In the rows, zero is written as 128.
Each row has a class, written after it.
[128 140 161 100 189 124  77  92 149 175 173 143 123 148  97  85 142  64
 117 136 108 121 129 123  86 143 140 101 120 114 112 148  74 125 129 144
 113 107 126 115 113 100 128 198 142 150 123  82 119 101 142 129 102]
<111>
[123 141 117 112 124 122 153 155 142 152 146 118 133 144 116 134 150 163
 102  98 146 141 136 120  90 133 125 121 137 138 137 147 121 129 142 152
 124 148 149 135 116  77 143 108 123 105 120 152 124 138 132 125 133]
<135>
[107 131 125 102 122 119 139 148 137 133 157 117 140 127 124 140 154 141
 101 108 158 120 129 111 102 145 100 137 119 139 120 148 136 137 153 147
 134 139 150 112 130  72 190 100 114 104 118 146 138 117 144 126 123]
<120>
[181  86 129 136 169  91 105 132 109 144 118 151 152 145 135 159  81  66
 124 144 153 109 124 108 154 130 109 159 105  71 143 132 137 128 141 122
 104  77 147  87 118 145 146 119 117  74 163 110 132 128 161 125 120]
<135>
[126  82 157 129 184 132 128  89 133 145 191 134 135 112 118 166  98  90
 142 131 135 112 109 131 153 145 145 131 137 156 147 114  82 111  87 128
 127 119 104  97  95 128 177 140 157 142 139 149 120 151  83 112 118]
<111>
[113 150 127 114 115 144 125 173 143 133 163 116 115 144 120 108 149 146
 143 116 140 133 156 105 100 129 113 145 128 128 110 122 139 132 104 149
 140 129 133 128 118  92 150  78 137 117 119 164 126 135 137 112 111]
<176>
[ 91 152 126 124 139 114 146 142 154 133 146 103 125 149 115 101 156 126
 114 105 144 134 138 100 130 141 115 111 109 139 112 130 120 145 120 146
 116 128 134 121 110  70 171 132 118 130 114 140 136 150 153 148 122]
<121>
[129 127 136 110 126 126 145 148 133 160 155 107 134 136 122 134 136 142
 123  93 131 118 130 125 108 139  93 127 126 128 144 131 126 133 132 140
 128 144 138 133 125  84 149  98 125 108 118 151 127 122 123 132 142]
<29>
[121 125 118  95 163 141 127  94 147 150 157  97 117  83  87 107 137 103
 129 129 155  85 111 193 150 135  87 154 117  96 151 156  83 111 120 131
 140 142 142 102  96 113 112 115 118 109 131 130  99 102  49  98 128]
<176>
[112  71 124 129 150 128 168 134 130 152 173 128 141 126 111 146 141 108
  67 111 109 154 113 204 127 117 122 135 109 162 147 151 131  93 120 114
 152 127 152 120 135  83 129 173 120 111 122 157 143 108  84 137 112]
<135>
[159  63 119 135 137 106 135 172 157 136 166 141 121  92 125 144 149  90
  67 133 141 116 131 130 140  85 106 135 116 117 158 131 124  99 181 149
 110 151 138 102 146  66 164 120 113 113 113 176 144 113 116  96  91]
<120>
[174  76 153 112 157 103  95 122 134 180 141 126 174 152 132 130 126  32
 130 170 124 108  81 149 149 100 120 179 123  97 125 118  92 121 151  88
 132 106 151 112 135 127 141 195 130 133 170 118 146 101 114 145 144]
<120>
[116 145 126 115 127 133 128 154 124 148 165 116 122 155 117 122 158 143
 131 108 144 128 128 100 103 137  97 146 143 133 108 132 132 113 139 164
 135 132 127 122 124  78 161 120 135 116 136 141 130 132 116 136 123]
<111>
[109 172 118 115 124 137 139 159 129 138 148 117 128 157 123 122 164 131
 122 111 132 132 122 115 128 137 108 145 128 155 120 112 126 140 129 152
 128 145 133 122 101  82 173 113 136 117 135 131 127 129 131 119 119]
<121>
[ 97 107 163 150 114 155 142  83 170 129 116 167 123 135 146 148 108 114
  98 103 131 159 143 123 121 102 113 126 142 112 165 177 128  93  92  80
  96 118 131 144 118  88 134 148 144  91 157 115 131 134 141 132 126]
<29>
[100 121 109 110 120 132 142 153 109 145 185 104 134 125 124 112 152 130
 120  99 160 130 139 123 130 136 113 144 146 134 122 113  97 131 134 145
 143 146 135 138 125  91 148  96 139 115 114 156 141 145 139 117 132]
<161>
[106 117 111 116 134 134 146  89 156 166 182 138 119 120 110 135  98  66
 132 135 140 125 117 123 119 154 115 134 120 108 119 138 127 131 108 135
 120 113 145  52 127 115 144  81 102 132 156 137 115 146  89  69 140]
<161>
[123  76 130 101 168 103 105 118 199 131 153 145 131 151 125 150  97  98
 121 174 123  72 128 174 102 120 150 133 130 127 108 190 137  84 118 123
 125  83 155 120 119 142 175 140 104 101 168 143 116 144 108 167  99]
<120>
[106 137 114  98 123 135 133 121 132 136 160 122 138 142 124 128 157 139
 117  98 145 124 131 127  96 145  96 145 129 144 109 142 113 127 135 151
 138 141 139 128 125  85 171  95 129 109 135 134 124 130 135 123 129]
<120>
[121 148 130 108 123 103 145 148 137 116 141 114 122 143 122 119 155 129
 137 117 127 125 123 115 114 142 119 122 121 133 115 121 143 138 144 138
 115 128 145 121 116  81 167 108 130 124 120 144 141 156 147 127 132]
<121>
[131 121 158  90 175  93 122 135 158 142 148 114 111 143 133 111 116  71
 111 174 107  83 152  96 126 133 157 146 123  78 120 157 137 147 150 114
 138 156 166  91 119  93 128 147  97 105 150 145 142 119 112  77 110]
<100>
[ 98 156 122 113 132 106 143 132 123 138 163 112 122 149 117 125 152 142
 114  86 132 157 144 119 104 142 148 117 142 135 110 132 124 130 121 142
 124 139 145 127 113 109 162  93 128 120 131 135 139 147 143 111 126]
<135>
[152 106 150 131 137 100  97 120 160 138 168 120 124 149 115 108 115  46
 163 122 105 112 150 140 164 128 130 129 131  82 123 132 106 116 118 113
 124 108 120 126 114 159 166 133 150 158 174 151 153 126  99  97 109]
<176>
[114 135 131 114 130 117 144 152 152 130 137 112 135 159 125 120 148 116
 121 111 150 140 126 111 128 146 127 109 137 149 130 118 117 136 135 146
 114 126 126 129 116  83 184 102 129 124 112 142 131 154 143 142 115]
<121>
[ 93 181  97 101 127  88 134 126 116 150 180 106 103 147  92 100 145  70
 131 148 140 134 103 179 120 132 118 173 139 122  81 119 151 118  90 131
 137 131 128  72 117 157 167  90 137 116 158 106 116 113 122 126 107]
<121>
[150 148 121  91 145  88 119 131 134 143 170 139 140 135 111  97 125  95
  98 119 177 119 106 108 117 146 160 124 125 139 181 135 114 100 141 122
 107 132 194 114 148  92 155 150 159  83 145 117 121 128 116 157 113]
<167>
[110 138 117 109 128 102 131 140 123 139 161 112 142 135 114 127 139 113
 126 105 139 129 129 136 108 142 108 136 128 150  99 130 109 140 120 143
 131 147 132 134 125  86 164 107 137 121 130 134 126 140 132 121 128]
<120>
[140  71 174 141 172 151 126 113 143 180 152 121 131 130 141 132 119  66
 134 143 133 104 117  88 140 107 119 156 137 113 117 150 118 122 176 116
 113 110  87  83  85 121 195 109 130 126 111  88 144 133 136 126  85]
<121>
[110 124 131  99 118 118 126 145 121 131 157 106 136 120 123 130 159 132
 116 119 141 129 136 126  97 137  99 124 125 139 114 134 125 126 144 150
 148 152 132 120 130  88 161 117 127 131 129 149 140 139 146 136 127]
<120>
[149  87 168 121 187  91 134 151 146 180 142 112 135 136 131 112 160  78
  67 153 147 124 116 172 135  82 117 165 141 114 118  97  78  64 172 122
 148 110 146 111 133  67 139 177 114 115 129 150 160 119 117 119  97]
<161>
[109 140  98 110 133 110 145 143 151 126 178 114 127 133 126 104 156 135
 103  96 136 112 127 129 125 150 123 133 132 153 114 131 138 134 128 137
 122 135 136 125 122  84 170 105 115 117 113 146 134 132 150 128 127]
<121>
[122 154 122 115 125 138 127 145 118 150 165 119 134 146 122 117 144 147
 125 117 157 138 132 107  95 137 127 126 135 141 121 116 118 120 134 142
 131 134 131 118 127  99 153 112 132 129 109 148 138 149 147 120 124]
<167>
[ 99  60 124 156 141 109 124 119 145 114 144 129 139 136 101 114 154 110
 104  88 116 160 106 202 103 128 142 134 177 145 152 100 129  75  75 114
 137 112 138 122 100 146 148 126 140 154 156 116 155 112  95 130 126]
<29>
[119 137 138 116 123 135 121 149 132 126 143 121 127 134 128 144 146 146
 123 122 137 121 121 101 103 127  95 120 122 124 127 152 136 132 153 148
 133 131 141 118 122  79 176 120 120 106 134 141 134 133 136 125 129]
<120>
[143 177 116 106 184  77 128 128 151 176 188 118 111 135 109 101  95  68
 116 153 154 130 163 118  92 131 106 139 122  83  94 140 122 121 123 148
 106 132 136 105 118 100 201  89 107 124 111 144 130  91 113 126 120]
<158>
[114  72 145 111 174  81 125 155 153 193 168 107 163 175  84 147 110  42
 122 116 132 129 157 199 114 130 115 153 109 141  82 157  96 115 134 131
 130 113 110 106 132  79 165 133 105 117 144 124 133 139 126  89  87]
<111>
[134 125 107 111 127 110 124 119 124 181 155 129 125 137 113 100  95  34
 100 145 183 172  91 111 119 126  92 133 113  97 120 146 100 120 135 155
 114 125 119  64 169 110 181 107 138 143 149 122 133 120 120 160 120]
<120>
[157 133 140 135 115 123 121 100 119 142 130 114 128 104 147 142 111  68
 145 123 107  63 132 158 151 100 113 137 110  88 108  99 114 108 115 109
 152 115 143  69 130 163  90 147 147 130 187 116 139 140 123  99 123]
<158>
[106 123 116 108 134 142 135 158 143 123 163 127 130 144 121 111 137 143
 104 101 144 133 118 107 110 148 136 124 129 135 137 147 130 135 122 146
 128 138 141 136 104  75 157 103 129 116 124 160 126 147 125 135 131]
<100>
[111  91 120 125 164 115 154 111 171 145 176 112 142 163 110 149 136  78
 101 121 111 124 153 157 174 129 139 139 135 106 129 138 103 121 122 155
 120 112 145 111 145 135 133 152 105 100 166 178 137 128 113 105 107]
<135>
[148 155 119  96 156  72  83 106 117 175 212 138  90 112 125 135  95  92
 113 156 171 101 143 137 109 146 108  74 111 103 150 132  91  88 135 152
 120 126 134  77 162 133 120 165 127 143 147 186 128 116 131 117 130]
<111>
[164  94 124 103 151 168 124 147 148 183 204 152 147 151  88 107 108  59
 102 139 156 155  85 149 116 129 171 136 150 152 166 132  97 127 126 126
 119 137 154 114 141 101 131 196 137 153 135 160 143 124  75 120 110]
<167>
[108 118 127 113 131 132 129 172 146 124 158 125 123 169 124 116 149 139
 118 108 121 133 137 103  96 150 149 123 134 147 126 132 138 133 132 146
 144 128 142 122 105  84 159 113 119 130 127 154 140 150 119 111 121]
<100>
[111 126 133 102 131 140 126 162 136 160 153 102 143 145 117 112 138 120
 130 108 162 130 139 118 100 135  92 110 119 133 121 122 130 134 110 150
 139 140 138 133 112  77 150 104 135 115 125 151 127 142 134 148 106]
<176>
[116  95 137 103 188 141  98 140 162 154 252 141 131 149 108 127 115  92
  87 135 143 127 147 190 106 122 143 115 149 108 137 202 127  80 130 105
 135  77 142 137 143 101 112 106 115  75 141 177 128 137 132 149 116]
<158>
[149 146 174 162 168 115 111  95 122 140 144 137 166 144 102 179 136  83
 126 156 164 107  89 116 127 141 101 123 120 107 123 108 103 118 173 138
 118 159 134  95 123 100 159 168 122 120 126 138 116 142 104 103  99]
<111>
[130  79 164 129 195  67 124 133 163 142 146 142 136 104  93 146  93  53
  94 170 115 133  84 205 145 139 149 119 130 163 175 139 148 108  77  78
 115 114 118  88  95 105 149 157 124 100 147 110 102 131 104 113  99]
<121>
[104 122 116 124 138 115 117 142 140 136 180 116 135 141 105 122 172 132
 108 107 137 121 130 140 124 142 101 112 130 127 123 145 112 130 145 145
 137 143 119 133 125  81 153 120 136 124 127 140 136 136 142 133 123]
<111>
[102 126 127 118 117 126 138 141 137 135 141 115 142 145 114 133 140 160
 118 108 128 130 131 121 130 148 119 135 131 123 129 143 121 131 127 146
 111 136 128 131 117 111 173  83 136 103 126 159 125 132 157 127 127]
<135>
[148 173 129  75 208  92 105  93 140 125 229 122  71  80 122  79 122  91
  71 138 145  84 106  96 165 138 153 148 122  87 145 173 153 106 109 130
 122 112 138  68  97 153 170 176 108  98 183 132 125 114 163 155 106]
<121>
[166  97 111 153 140 121 116 115 143 157 162 150 107 164 106  89 107  95
 130  89 161 138 139 107 106 139 111 108 136 138 131 110 126 116  93 125
 131  76 126  85 135 124 173 145 144 126 132 101 143 121 108 125 109]
<167>
[117 137 121 141 132 121 148 129 125 141 162 113 136 145 105 147 142 135
 143  92 150 153 147 126 103 140 123 125 138 135 120 106 115 132 114 155
 128 146 144 122 114 114 166 107 131 122 129 148 135 163 130 104 121]
<135>
[111 168 114  99 127 127 132 158 127 139 174 109 126 154 107 111 155 131
 123  99 135 120 134 122 117 139 118 125 137 138 127 140 124 135 155 150
 120 141 149 118 109  79 151  86 126 110 138 139 134 143 121 113 123]
<158>
[136 162 116  92 129 142 129 157 140 147 163 120 137 147 127 124 133 144
 118 113 150 128 145  96 114 143 111 114 130 142 110 132 128 138 134 154
 126 140 124 140 115  87 176 112 133 130 132 156 135 153 140 145 132]
<167>
[147  94 126 100 173 127 100 117 209 107 132 134 168 158 113 114  98  70
  78 177 154 130 100 181 177 127 160 151 142 131 131 149 105  98 116  93
 116  89 141  92 164 117 180 129  84 111 167 140 119 128 123 135 121]
<167>
[ 85 122 131 119 115  82 119 120 123 149 205 119 132 125  82 115 126  62
 127 106 163 112 153 161 126 155 123 140 102 120 121 125  96  99  71  97
 127 136 168 116 107  97 152 180 113 112 128 155 117 164 121 100 114]
<161>
[138  90 147 117 135 137  71 125 113 196 170 130 118 148  96 118 140 129
 134 120 163 131 109 140 125 136 124 142 118 125 157 125 124  96 116 117
 145 137 130 105 118 190 162 155 123 152 196 141 133 119 130 151 104]
<120>
[101 135 107 115 117 147 146 153 128 159 166 117 123 139 116 119 155 139
 111  98 156 136 126 140  99 138 107 130 133 118 117 127 123 126 136 156
 142 131 140 131 116 100 165  88 111 124 112 150 137 129 133 116 118]
<161>
[127 134 115 108 125 134 126 150 136 132 168 122 137 163 119 112 148 129
 114 108 146 140 145 111 106 140 123 113 136 131 130 129 131 127 131 137
 130 124 137 129 124  92 169 107 121 119 120 153 142 135 144 120 125]
<167>
[ 92 127 123  95 133 138 128 151 144 140 170 107 127 143 118 113 150 133
 128 127 140 141 122 120 115 136 121 116 121 130 140 130 129 134 110 143
 130 125 134 119 124  98 170  99 131 109 114 148 124 141 140 139 115]
<176>
[106 110 126 108 147 136 130 144 149 135 171 123 142 141 108 108 153 129
 107 107 128 133 110 125 114 148 114 123 127 148 118 124 135 135 127 137
 120 137 129 128 108  64 155 109 124 120 121 146 123 150 135 128 127]
<100>
[125 141 110  91 176 144 131 129 148 196 179 119 116 134 120 122 156 117
  85 107 171 119 111 139  96 110 161 161 101 126 108 148  92 124 156 127
 160 129 159  62 109 118 146  83 107 128 131 102 127 113  84  89 115]
<176>
[106 136 124 106 134 152 136 143 120 157 189 103 144 154 116 116 148 121
 135  84 132 126 141 132 114 140 109 131 138 162 127 137 112 126 140 143
 133 138 122 129  99  83 163  80 135 117 134 128 132 158 134 125 112]
<158>
[125 124 146 124 123 147 127 156 127 137 167 124 134 136 112 141 139 121
 123 100 154 140 145 104 116 139  90 123 145 116 116 114 128 142 126 144
 114 141 131 137 122  79 150 105 129 116 107 155 139 150 131 130 130]
<29>
[108 138 114  96 111 162 122 151 141 142 178 113 127 142 115 111 149 121
 131 108 157 118 130 115 121 130 109 128 127 143 127 130 123 143 114 141
 139 138 140 107 111 100 166  89 141 113 128 137 120 125 119 122 106]
<176>
[119 117 135 111 140 133 130 143 141 142 158 118 147 148 123 119 137 107
 119 120 157 116 126  94 126 150 113 133 127 123 140 125 116 145 142 143
 120 133 133 116 112  81 165 118 127 105 115 145 128 137 148 127 116]
<100>
[141  96 165  98 168 153 126 112 122 177 143 132 125  98 127 151 127 105
 100 143 194 138  68 144 141 137 106 105 121 116 155  68 127 121 103 121
 138 129 132  74 113 136 162  99 145 136 138 148 138 134 113 147  98]
<176>
[106 118 115 117 144 139 139 163 154 144 171 127 139 159 107 135 153 145
 109 105 172 133 122 133 111 148 134 124 143 148 113 115 129 143 120 144
 145 113 149 130 108  99 176  92 109 111 127 149 132 160 134 132 115]
<161>
[115 140 119 107 128 157 116 153 135 124 185 114 129 147 120 127 155 127
 136 113 150 123 133 123 115 124 116 128 136 129 140 128 126 140 114 137
 148 131 142 119  93 104 162  97 131 110 136 151 129 134 129 103 116]
<176>
[ 97 158 126  85 140 135 124 156 120 151 176 106 123 148 114 109 128 142
 144  88 154 142 157  92 105 149 140 129 130 135 113 136 127 150 105 152
 125 145 144 141 110 105 160 103 136 121 134 150 134 131 131 112 118]
<176>
[100 138 126 117 139 130 136 134 125 151 145 116 129 146 116 120 148 140
 125 101 129 146 133 112 119 144 128 107 126 137 122 123 104 145 123 148
 116 132 148 131 114  92 149 118 140 122 117 123 137 148 137 135 127]
<135>
[129 132 122 104 147  82 135 166 187 142 138 138 110 151 120 132 127 111
  69 122 124 130 135 139  98 114 144 159 150 142  88 157 157  86 124 153
 124 143 151 111 144  79 175 176  89 107 192 147 135 144  97 108  94]
<120>
[105 132 110 104 122 151 126 142 122 143 163 116 143 141 132 131 141 136
 122  96 130 113 146 135 124 141  98 119 132 151 136 117 101 123 138 147
 123 153 135 130 114  85 163  85 140 117 130 145 132 131 119 114 127]
<158>
[131 128 123  99 171 127 142 119 151 143 180 104 135 113 130 143 122  83
 141 125 172 105 131 179 112 122 114 166 142 113 104 103 135 112  74 134
 169  90 165  95 116 134 150 107 131  96 163 138 137 125 109 126 111]
<176>
[109 139 112 133 129 131 131 151 133 140 178 110 132 130 113 131 158 151
 116 103 153 136 125 129 119 140 115 129 137 120 142 140 119 120 132 151
 135 125 143 122  99 108 163  91 127 117 132 153 140 149 144 137 132]
<135>
[111 116 130 115 129 153 138 156 143 138 175 120 145 151 114 111 160 123
 110 103 150 140 131 114 119 138 129 128 135 137 130 113 112 138 135 145
 135 134 157 145 123  81 183 113 121 124 110 160 143 126 140 127 110]
<161>
[105 151 120  97 122 149 121 134 126 139 154 129 133 157 126 108 163 150
 138 118 139 134 132  96  99 143 114 149 120 157 134 118 117 127 126 145
 128 148 138 127 105  94 160  94 150 118 126 130 115 138 131 125 115]
<176>
[117 127 130 121 131 119 137 153 134 138 159 122 130 144 113 102 139 143
 110 105 154 138 137  76 106 146 120 125 122 127 125 133 132 141 137 146
 117 149 128 131 125  73 153 117 133 114 101 161 124 135 140 138 129]
<100>
[117 130 119 102 135 138 134 142 141 126 147 115 135 116 126 139 156 160
  95 102 156 128 123 111 102 140 119 123 125 143 114 130 111 138 138 165
 144 143 132 117 124  94 185 104 121 131 119 148 132 130 134 136 133]
<120>
[103 127 145 101 114 135 132  84 142 163 114 145 122 126 115 117 131 108
 100 111 121 148 121 162 137 145  98 167 112 147  99 156 118  90 136 125
 115 126  91  86 168 118 153  88 151 127 159  82 109  91 127 119 100]
<111>
[119 123 127 112 122 114 117 154 137 152 152 121 138 155 109 122 153 140
 125  95 140 114 131 125 101 154 107 108 127 150 108 117 129 125 123 148
 136 135 138 126 140  78 131 101 140 119 139 137 115 139 124 137 123]
<111>
[113 124 125 126 141 123 122 147 123 138 148 112 151 132 118 133 142 135
 121 106 148 130 131 123 101 145 118 115 126 160 132 130 114 136 137 153
 144 160 147 140 122  94 163 111 127 131 127 138 131 120 116 133 119]
<120>
[128 140 110  98 134 154 136 137 126 129 174 113 141 151 112 131 158 144
 118  99 145 129 126 140 110 132 114 113 135 122  98 115 115 140 132 143
 138 139 139 134 130  87 152 102 125 112 115 163 136 155 129 107 139]
<167>
[126 131 115 115 128 111 131 138 118 125 175 116 120 159 111 100 164 126
 129  89 145 132 131 109 111 135 104 128 139 127 114 118  98 114 137 165
 127 133 124 131 123  71 162 117 150 132 128 158 140 152 134 126 124]
<111>
[116  79  89 105 176 151 157 100 184 137 194 148 125 159 105  73 114  98
  90 148 155 150 122 108 127 137 112 153 160 161 114 149 105 144 107 167
 102 122 116 109 148  56 158 141 130 153 123 175 148  98 111 150 122]
<111>
[136  53 147 120 162 174  82 108 180 121 163 145 165 128 129 150  90  85
 134 118 160  50 139 110 176 127 135 121 120  97 148 170  97 120 147 126
  94  47 158 123 120 141 131 189 128  80 148 134 122 118 133 163 120]
<100>
[108 149 105 100 129 112 127 141 130 140 170 112 129 135 120 110 152 147
 112 105 121 115 125 119 108 149 111 113 130 149 110 137 128 141 144 156
 128 166 125 128 139  78 159 107 131 132 124 137 129 115 139 122 128]
<111>
[139  72 159  73 145 107 122  94 121 167 152 145 153 136 105 183 106  75
 117 128 131  93 136 195 159 132 126 150 112 154 176 161 107 118 168  74
  89 146 137 102 112 136 126 105 107  81 149 114 100 105 111  67 108]
<29>
[126 117 153  94 149  95 138 134 129 176 172 112 107 128  86  78 144  90
  85  85 154 171 136 163  99 128 170 148 138 179  54  92 121  94  71 111
 148 160 106  86 122 117 123  97 140 171 153 134 115 162 113 119  99]
<121>
[110 164 111 111 124 136 130 142 126 142 153 107 141 154 120 117 144 135
 135 106 158 127 137 122  97 149 103 134 136 127 131 127 111 115 138 157
 127 127 144 124 115  96 167  89 126 112 124 132 127 140 126 145 132]
<158>
[127 137 129 122 121 147 118 155 145 127 163 124 135 154 117 125 165 154
 120 116 151 129 143 106 102 131 110 116 142 137 129 116 120 112 140 145
 134 122 136 122 120  81 163 124 135 116 119 158 138 152 136 121 127]
<167>
[149  44 174 104 177 130 119 141 150 173 184 114 140 127  93 151 123  71
 114 112 135 137 129 137 101 147 142 126 132  87 147 130 127 125 134 139
 129 106 125  82 135 131 157 134  93 121 120 139 140 148 129 116 116]
<29>
[118 140 127 117 128 121 144 154 137 136 145 112 128 142 133 108 140 141
 111 102 151 135 147  97 104 148 126 133 128 130 121 130 142 136 113 145
 139 129 125 128 125 102 157 114 127 121 119 153 135 128 168 150 125]
<121>
[145  73 151 109 126 156 108  77 183 145 157 164 142 111 135 179 155 102
 117 147 149 103 186 166 136 145  98 184 150 113 111  75 111  72 113 104
 141 120 119  86 145 160 149 133 134 117 164 146 133 139 124  78 117]
<167>
[115 144 121 112 126 125 128 128 123 126 182 108 119 134 110 121 163 137
 124  95 139 137 136 133 116 135  89 122 141 140 134 113 118 122 124 142
 128 145 131 119 126  89 152 106 123 110 123 139 127 147 133 122 138]
<29>
[134  19 123 124 152 163 128  95 185 141 137 178 109 174 108 101 138 118
 114 125  88 147 126 127  97 135  83 136 125 113 139 161 144 135 109 128
 112  68 114 117 133  88 165 155 116 114 125 126 139  91 115 125 130]
<120>
